Below is a small trained network, with its code and all its weights. Each question gives an input and a target symbol and asks what happens when units are switched off, that is, made to give their printed mean instead of their output.

import numpy as np


def w(rows, s, z=0):
    codes = np.array(rows[::2]) - 128.0
    scale = np.full(codes.shape[1], s)
    scale[-1] = z or s
    return codes * scale


def f(y):
    return np.maximum(y, 0)


def softmax(a):
    e = np.exp(a - a.max(-1, keepdims=True))
    return e / e.sum(-1, keepdims=True)


def log_softmax(a):
    a = a - a.max(-1, keepdims=True)
    return a - np.log(np.exp(a).sum(-1, keepdims=True))


def net(x, mask):
    ids = ['ΓΘΞΦΨΩβδεζηλμστ'.index(c) for c in x.split()]
    T = len(ids)
    res = E[ids] + P[:T]
    u = 0
    for l in range(3):
        q, k, v = (res @ M[l].T for M in (Q, K, V))
        z = softmax(np.where(np.tri(T) > 0, q @ k.T / 4**0.5, -1e9)) @ v
        res = res + np.where(mask[u], z, O[l][:, -1]) @ O[l][:, :-1]
        u += 1
        y = f(res @ A[l][:, :-1].T + A[l][:, -1])
        res = res + np.where(mask[u : u + 12], y, B[l][:, -1]) @ B[l][:, :-1]
        u += 12
    return log_softmax(res[-1] @ U[:, :-1].T + U[:, -1])


Q, K, V, O, A, B = {}, {}, {}, {}, {}, {}
E = w([
[160,50,117],'Γ',
[121,119,92],'Θ',
[133,130,129],'Ξ',
[156,119,146],'Φ',
[121,119,98],'Ψ',
[136,127,142],'Ω',
[143,139,146],'β',
[116,160,152],'δ',
[143,135,152],'ε',
[128,130,115],'ζ',
[117,125,116],'η',
[200,253,40],'λ',
[145,45,102],'μ',
[147,189,212],'σ',
[129,116,106],'τ',
],0.022)
P = w([
[113,78,113],'0',
[181,175,94],'1',
[168,154,103],'2',
[145,161,112],'3',
[195,123,247],'4',
[191,120,197],'5',
[161,133,199],'6',
[170,85,166],'7',
[198,88,197],'8',
],0.012)
Q[0] = w([
[105,202,3],'0.h1',
[124,118,199],'0.h1',
[125,62,100],'0.h1',
[20,140,171],'0.h1',
],0.0073)
K[0] = w([
[16,66,146],'0.h1',
[130,194,93],'0.h1',
[253,202,197],'0.h1',
[106,252,201],'0.h1',
],0.0075)
V[0] = w([
[126,126,32],'0.h1',
[142,158,156],'0.h1',
[171,53,157],'0.h1',
[133,253,110],'0.h1',
],0.012)
O[0] = w([
[50,46,46,205],'0.h1',
[150,103,188,98],'0.h1',
[82,88,112,254],'0.h1',
[136,74,2,23],'0.h1',
],0.0082,0.0058)
A[0] = w([
[150,116,181,51],'0.n1',
[181,251,149,182],'0.n2',
[119,89,131,45],'0.n3',
[109,166,152,243],'0.n4',
[113,101,93,177],'0.n5',
[85,190,120,124],'0.n6',
[146,204,128,196],'0.n7',
[137,71,212,120],'0.n8',
[183,145,48,149],'0.n9',
[137,151,81,86],'0.n10',
[59,189,79,127],'0.n11',
[176,225,141,4],'0.n12',
],0.012,0.0042)
B[0] = w([
[161,68,146,175],'0.n1',
[56,89,62,189],'0.n2',
[19,144,175,159],'0.n3',
[162,54,156,174],'0.n4',
[177,255,112,186],'0.n5',
[203,101,183,144],'0.n6',
[79,50,122,163],'0.n7',
[111,167,106,255],'0.n8',
[131,126,198,192],'0.n9',
[109,81,212,148],'0.n10',
[134,133,114,147],'0.n11',
[181,82,80,155],'0.n12',
],0.0075,0.0097)
Q[1] = w([
[45,72,229],'1.h1',
[187,134,111],'1.h1',
[148,241,138],'1.h1',
[254,172,172],'1.h1',
],0.0068)
K[1] = w([
[69,74,127],'1.h1',
[167,255,79],'1.h1',
[159,96,118],'1.h1',
[171,109,26],'1.h1',
],0.0099)
V[1] = w([
[158,185,230],'1.h1',
[150,154,150],'1.h1',
[149,116,9],'1.h1',
[174,159,69],'1.h1',
],0.011)
O[1] = w([
[180,182,149,98],'1.h1',
[186,95,191,90],'1.h1',
[50,3,28,40],'1.h1',
[230,61,44,3],'1.h1',
],0.0074,0.0056)
A[1] = w([
[142,28,171,134],'1.n1',
[34,102,102,144],'1.n2',
[193,155,167,110],'1.n3',
[217,121,182,56],'1.n4',
[173,84,167,170],'1.n5',
[65,195,100,233],'1.n6',
[77,159,81,38],'1.n7',
[120,125,99,39],'1.n8',
[129,201,88,165],'1.n9',
[184,139,184,160],'1.n10',
[245,122,138,173],'1.n11',
[172,112,90,255],'1.n12',
],0.011,0.0047)
B[1] = w([
[129,160,160,241],'1.n1',
[137,115,101,202],'1.n2',
[107,208,77,207],'1.n3',
[137,107,98,192],'1.n4',
[119,146,115,206],'1.n5',
[133,70,145,205],'1.n6',
[135,231,100,134],'1.n7',
[153,159,141,142],'1.n8',
[99,107,249,142],'1.n9',
[100,156,118,255],'1.n10',
[96,137,105,173],'1.n11',
[81,127,104,206],'1.n12',
],0.013,0.008)
Q[2] = w([
[99,92,143],'2.h1',
[78,38,126],'2.h1',
[125,63,254],'2.h1',
[187,138,136],'2.h1',
],0.01)
K[2] = w([
[5,161,25],'2.h1',
[2,113,120],'2.h1',
[125,115,165],'2.h1',
[206,127,56],'2.h1',
],0.008)
V[2] = w([
[174,255,118],'2.h1',
[114,140,37],'2.h1',
[207,137,26],'2.h1',
[108,32,177],'2.h1',
],0.0075)
O[2] = w([
[131,85,151,133],'2.h1',
[101,130,160,112],'2.h1',
[103,113,143,11],'2.h1',
[164,249,96,125],'2.h1',
],0.016,0.012)
A[2] = w([
[195,121,175,159],'2.n1',
[99,92,169,169],'2.n2',
[64,89,152,253],'2.n3',
[2,61,76,55],'2.n4',
[145,134,87,47],'2.n5',
[128,220,199,148],'2.n6',
[48,133,221,150],'2.n7',
[162,66,28,150],'2.n8',
[140,191,108,152],'2.n9',
[37,163,133,174],'2.n10',
[184,6,165,111],'2.n11',
[213,108,137,91],'2.n12',
],0.0099,0.0055)
B[2] = w([
[51,145,114,154],'2.n1',
[118,124,100,170],'2.n2',
[146,191,97,214],'2.n3',
[96,112,149,233],'2.n4',
[105,15,104,137],'2.n5',
[66,116,141,255],'2.n6',
[121,123,120,211],'2.n7',
[224,218,254,177],'2.n8',
[141,87,88,205],'2.n9',
[192,95,123,227],'2.n10',
[200,80,153,148],'2.n11',
[188,182,119,132],'2.n12',
],0.0086,0.013)
U = w([
[83,152,228,15],'Γ',
[35,66,59,150],'Θ',
[147,112,102,126],'Ξ',
[125,74,149,252],'Φ',
[81,87,60,77],'Ψ',
[149,93,158,150],'Ω',
[139,104,108,195],'β',
[200,142,69,94],'δ',
[142,100,135,144],'ε',
[125,110,70,111],'ζ',
[130,112,53,149],'η',
[193,122,157,56],'λ',
[112,212,146,152],'μ',
[120,106,11,110],'σ',
[126,112,79,48],'τ',
],0.011,0.0037)

Each question gives the input, a string of symbols that net reads in full, and the target symbol t.
The units are the heads (4 rows each of Q, K, V and O) and the neurons (one row each of A and B). Each row of codes is followed by its name. A weight is (code - 128) times the scale printed after its matrix; where a second scale follows, it is the last column's (O, A, B and U).
mask holds one flag per unit, layer by layer, with each layer's heads first. A switched-off unit (its flag False) gives its mean, the last column of its rows in O or B, instead of its output. The means were averaged over made-up inputs and are rounded, as every weight is.
A unit's drop is (log p(t) with every unit on - log p(t) with that unit switched off) / (log p(t) with every unit on - log p(t) with every unit switched off).
The circuit of an input: a set's keep is (log p(t) with only the set's units on - log p(t) with every unit switched off) / (log p(t) with every unit on - log p(t) with every unit switched off). Starting from the 12 units with the biggest drops (on a tie, the unit counted first), units are removed one at a time, each time the one whose removal leaves the highest keep (on an exact tie, the one counted first), for as long as the keep stays at least 0.8.
units of the circuit, in order: the units of the circuit, biggest drop first
most important unit: the unit with the biggest drop
top k neurons: the k neurons with the biggest drops, biggest first
k most important neurons of layer l: the k neurons of layer l with the biggest drops, biggest first
input μ σ Ψ, target μ: units of the circuit, in order	(0.h1 2.h1 0.n2 1.n6)
input Γ Ξ λ Φ μ, target λ: most important unit	0.h1
input μ Φ λ μ η, target δ: top 3 neurons	(0.n9 0.n10 2.n8)
input Θ η μ Φ, target Θ: top 2 neurons	(1.n7 0.n9)
input μ μ μ, target μ: top 2 neurons	(1.n6 0.n9)
input Φ σ Θ Γ, target Φ: units of the circuit, in order	(1.h1 2.h1)
input λ τ Γ, target Θ: 2 most important neurons of layer 2	(2.n4 2.n2)
input Γ μ τ Ω, target Γ: units of the circuit, in order	(1.h1 0.h1 1.n9)
input Φ Ξ β Θ, target Φ: units of the circuit, in order	(0.h1 1.h1 2.h1 1.n3)
input λ μ μ Ψ Φ Φ Θ, target Θ: top 2 neurons	(0.n5 1.n12)
input Γ μ μ Ω, target Γ: units of the circuit, in order	(0.h1 1.h1)
input Θ μ Ω, target Θ: units of the circuit, in order	(2.h1 1.h1 1.n7)
input Φ Γ β Γ, target Φ: units of the circuit, in order	(0.h1 2.h1 1.h1)
input Γ λ ε μ μ μ, target λ: units of the circuit, in order	(0.h1 2.n8)
input μ Θ Γ ζ τ ζ Φ λ, target δ: top 4 neurons	(0.n9 1.n6 0.n2 0.n12)
input Γ Ψ μ Γ, target Γ: units of the circuit, in order	(1.h1 0.h1)
input Φ Γ Θ, target Φ: units of the circuit, in order	(0.h1 2.h1 1.h1 1.n3)
input μ β μ μ β λ Φ, target δ: top 4 neurons	(0.n9 1.n6 0.n2 2.n8)
input μ τ λ μ ζ μ μ μ Γ, target δ: top 2 neurons	(0.n9 2.n8)
input Γ Γ λ σ σ Θ Θ η, target λ: 2 most important neurons of layer 1	(1.n3 1.n10)
input μ Γ Γ μ Γ τ Γ Ψ, target Γ: units of the circuit, in order	(0.h1)
input Γ δ δ, target Γ: most important unit	1.h1
input Θ τ μ, target Θ: top 2 neurons	(1.n7 0.n9)
input μ Φ σ Ψ λ σ μ μ, target δ: 3 most important neurons of layer 0	(0.n2 0.n9 0.n5)
input μ μ Ω Γ, target μ: units of the circuit, in order	(1.h1 2.h1)
input μ ε Γ λ μ ε μ δ, target δ: top 2 neurons	(0.n9 2.n8)
